Below are the code and all the weights of a small trained network. Each question names an input and a class and asks about switching units off, where a switched-off unit gives its printed mean instead of its output.

import numpy as np


def w(rows, s, z=0):
    codes = np.array(rows[::2]) - 128.0
    scale = np.full(codes.shape[1], s)
    scale[-1] = z or s
    return codes * scale


def norm(h):
    return h / np.sqrt((h * h).mean(-1, keepdims=True) + 1e-5)


def f(y):
    return np.maximum(y, 0)


def log_softmax(a):
    a = a - a.max(-1, keepdims=True)
    return a - np.log(np.exp(a).sum(-1, keepdims=True))


def net(x, mask):
    res = np.array(x, float).reshape(1, 3) / 4 @ E
    u = 0
    for l in range(2):
        y = f(norm(res) @ A[l][:, :-1].T + A[l][:, -1])
        res = res + np.where(mask[u : u + 4], y, B[l][:, -1]) @ B[l][:, :-1]
        u += 4
    return log_softmax(norm(res)[-1] @ U[:, :-1].T + U[:, -1])


A, B = {}, {}
E = w([
[178,197,177,188,152,123,152,165,143],'x0',
[135,4,113,186,114,152,77,65,143],'x1',
[157,139,84,64,63,42,68,145,143],'x2',
],0.016)
A[0] = w([
[145,46,77,65,42,149,104,123,184,140],'0.n0',
[193,78,102,154,134,111,150,112,172,32],'0.n1',
[130,152,130,104,41,2,175,69,177,5],'0.n2',
[41,87,168,118,105,168,104,64,142,196],'0.n3',
],0.0074,0.0022)
B[0] = w([
[187,147,171,91,151,71,183,152,150,254],'0.n0',
[158,185,80,136,144,134,41,140,99,169],'0.n1',
[76,96,143,148,124,132,106,248,142,198],'0.n2',
[139,205,141,68,177,200,184,106,146,227],'0.n3',
],0.011,0.0067)
A[1] = w([
[230,42,120,176,163,96,102,21,190,1],'1.n0',
[153,109,1,169,209,140,7,88,146,127],'1.n1',
[166,141,99,92,34,67,73,146,214,134],'1.n2',
[170,17,199,107,67,190,44,68,197,85],'1.n3',
],0.0077,0.00038)
B[1] = w([
[156,217,52,76,178,17,205,239,79,230],'1.n0',
[120,197,30,31,62,99,247,73,106,184],'1.n1',
[200,63,169,168,175,111,105,95,166,254],'1.n2',
[72,135,34,85,181,170,97,79,1,210],'1.n3',
],0.0092,0.0069)
U = w([
[117,195,53,144,115,63,142,146,38,4],'0',
[157,53,172,202,175,133,80,61,254,252],'1',
],0.0067,0.0026)

Each question gives the input, the list of numbers given to net, and the class t.
The units are the neurons (one row each of A and B). Each row of codes is followed by its name. A weight is (code - 128) times the scale printed after its matrix; where a second scale follows, it is the last column's (A, B and U).
mask holds one flag per neuron, layer by layer. A switched-off neuron (its flag False) gives its mean, the last column of its row in B, instead of its output. The means were averaged over made-up inputs and are rounded, as every weight is.
A unit's drop is (log p(t) with every unit on - log p(t) with that unit switched off) / (log p(t) with every unit on - log p(t) with every unit switched off).
The circuit of an input: a set's keep is (log p(t) with only the set's units on - log p(t) with every unit switched off) / (log p(t) with every unit on - log p(t) with every unit switched off). Starting from all 8 units, units are removed one at a time, each time the one whose removal leaves the highest keep (on an exact tie, the one counted first), for as long as the keep stays at least 0.8.
units of the circuit, in order: the units of the circuit, biggest drop first
top k neurons: the k neurons with the biggest drops, biggest first
k most important neurons of layer l: the k neurons of layer l with the biggest drops, biggest first
drop of u: that unit's drop, to one decimal
input [3,4,8], class 1: most important neuron of layer 1 -> (1.n2)
input [-7,-2,6], class 1: units of the circuit, in order -> (1.n2 1.n0 1.n3)
input [-5,-4,7], class 1: top 2 neurons -> (1.n2 1.n0)
input [-1,6,4], class 0: 2 most important neurons of layer 1 -> (1.n0 1.n3)
input [-7,2,4], class 1: 3 most important neurons of layer 1 -> (1.n2 1.n0 1.n1)
input [-6,8,5], class 0: 2 most important neurons of layer 1 -> (1.n0 1.n3)
input [4,-1,6], class 1: 2 most important neurons of layer 1 -> (1.n2 1.n0)
input [4,-1,3], class 1: top 2 neurons -> (1.n0 1.n2)
input [-2,-1,-4], class 1: drop of 1.n1 -> 0.2
input [-5,5,-5], class 0: drop of 0.n3 -> -0.1
input [3,5,-4], class 0: drop of 1.n0 -> 0.1
